Here is a tiny trained network, its code and every weight. The questions are about switching its units off for an input and a class, where a switched-off unit gives its printed mean instead of its output.

import numpy as np


def w(rows, s, z=0):
    codes = np.array(rows[::2]) - 128.0
    scale = np.full(codes.shape[1], s)
    scale[-1] = z or s
    return codes * scale


def f(y):
    return y / 2 * (1 + np.tanh(0.7978845608 * (y + 0.044715 * y**3)))


def log_softmax(a):
    a = a - a.max(-1, keepdims=True)
    return a - np.log(np.exp(a).sum(-1, keepdims=True))


def net(x, mask):
    res = np.array(x, float).reshape(1, 3) / 4 @ E
    y = f(res @ A[0][:, :-1].T + A[0][:, -1])
    res = res + np.where(mask, y, B[0][:, -1]) @ B[0][:, :-1]
    return log_softmax(res[-1] @ U[:, :-1].T + U[:, -1])


A, B = {}, {}
E = w([
[199,161,141,194,224,145,221,58,98,51],'x0',
[141,141,96,89,107,1,85,2,121,105],'x1',
[66,246,56,162,113,103,182,128,62,150],'x2',
],0.0086)
A[0] = w([
[138,159,111,182,155,117,199,121,75,95,33],'n0',
[55,191,60,109,105,144,196,108,34,172,44],'n1',
[68,133,137,146,93,172,120,206,140,254,129],'n2',
[88,163,54,99,94,38,187,176,63,196,122],'n3',
[134,146,97,183,161,106,178,133,101,103,1],'n4',
[158,132,132,116,105,77,83,38,115,107,109],'n5',
[169,196,118,150,88,183,99,224,148,138,123],'n6',
[184,7,208,114,160,152,157,145,97,171,202],'n7',
[119,106,76,123,195,114,193,52,137,54,122],'n8',
],0.0089,0.0047)
B[0] = w([
[123,165,43,175,176,1,106,150,49,170,183],'n0',
[50,117,189,28,162,170,142,190,193,99,222],'n1',
[182,136,46,76,136,113,69,26,94,174,255],'n2',
[108,105,118,40,56,159,175,162,125,13,239],'n3',
[135,230,183,188,110,101,102,151,121,159,155],'n4',
[147,109,120,118,87,143,71,50,148,155,209],'n5',
[142,121,131,116,76,176,69,98,179,135,196],'n6',
[76,86,200,32,154,182,119,168,233,113,252],'n7',
[162,188,94,131,150,148,108,152,52,119,216],'n8',
],0.009,0.0087)
U = w([
[182,173,97,171,78,63,111,48,113,177,2],'0',
[140,147,158,132,151,130,207,123,167,39,53],'1',
[124,37,195,72,85,159,99,113,254,109,253],'2',
],0.0099,0.0028)

Each question gives the input, the list of numbers given to net, and the class t.
The units are the neurons (one row each of A and B). Each row of codes is followed by its name. A weight is (code - 128) times the scale printed after its matrix; where a second scale follows, it is the last column's (A, B and U).
mask holds one flag per neuron, in row order. A switched-off neuron (its flag False) gives its mean, the last column of its row in B, instead of its output. The means were averaged over made-up inputs and are rounded, as every weight is.
A unit's drop is (log p(t) with every unit on - log p(t) with that unit switched off) / (log p(t) with every unit on - log p(t) with every unit switched off).
The circuit of an input: a set's keep is (log p(t) with only the set's units on - log p(t) with every unit switched off) / (log p(t) with every unit on - log p(t) with every unit switched off). Starting from all 9 units, units are removed one at a time, each time the one whose removal leaves the highest keep (on an exact tie, the one counted first), for as long as the keep stays at least 0.8.
circuit, biggest first: the units of the circuit, biggest drop first
k most important neurons: the k neurons with the biggest drops, biggest first
drop of u: that unit's drop, to one decimal
input [2,8,7], class 1: circuit, biggest first	[n3]
input [5,5,-4], class 0: 2 most important neurons	[n8; n1]
input [0,-1,2], class 1: circuit, biggest first	[n7; n5]
input [8,-2,6], class 0: 2 most important neurons	[n0; n7]
input [5,4,8], class 1: 2 most important neurons	[n1; n3]
input [3,-2,2], class 0: 4 most important neurons	[n7; n3; n0; n1]
input [2,6,6], class 1: 2 most important neurons	[n1; n3]
input [1,3,1], class 0: 3 most important neurons	[n7; n1; n3]
input [3,-4,0], class 1: 4 most important neurons	[n5; n1; n2; n0]
input [2,7,8], class 1: 3 most important neurons	[n1; n3; n2]
input [2,3,-1], class 0: 2 most important neurons	[n7; n1]
input [0,0,6], class 1: 2 most important neurons	[n7; n5]
input [5,3,4], class 0: 2 most important neurons	[n0; n7]
input [2,0,-1], class 1: most important neuron	[n2]
input [0,1,6], class 1: drop of n7	0.5
input [1,0,0], class 0: drop of n8	-0.1
input [8,6,-1], class 0: drop of n6	0.0
input [0,5,7], class 1: drop of n7	0.3
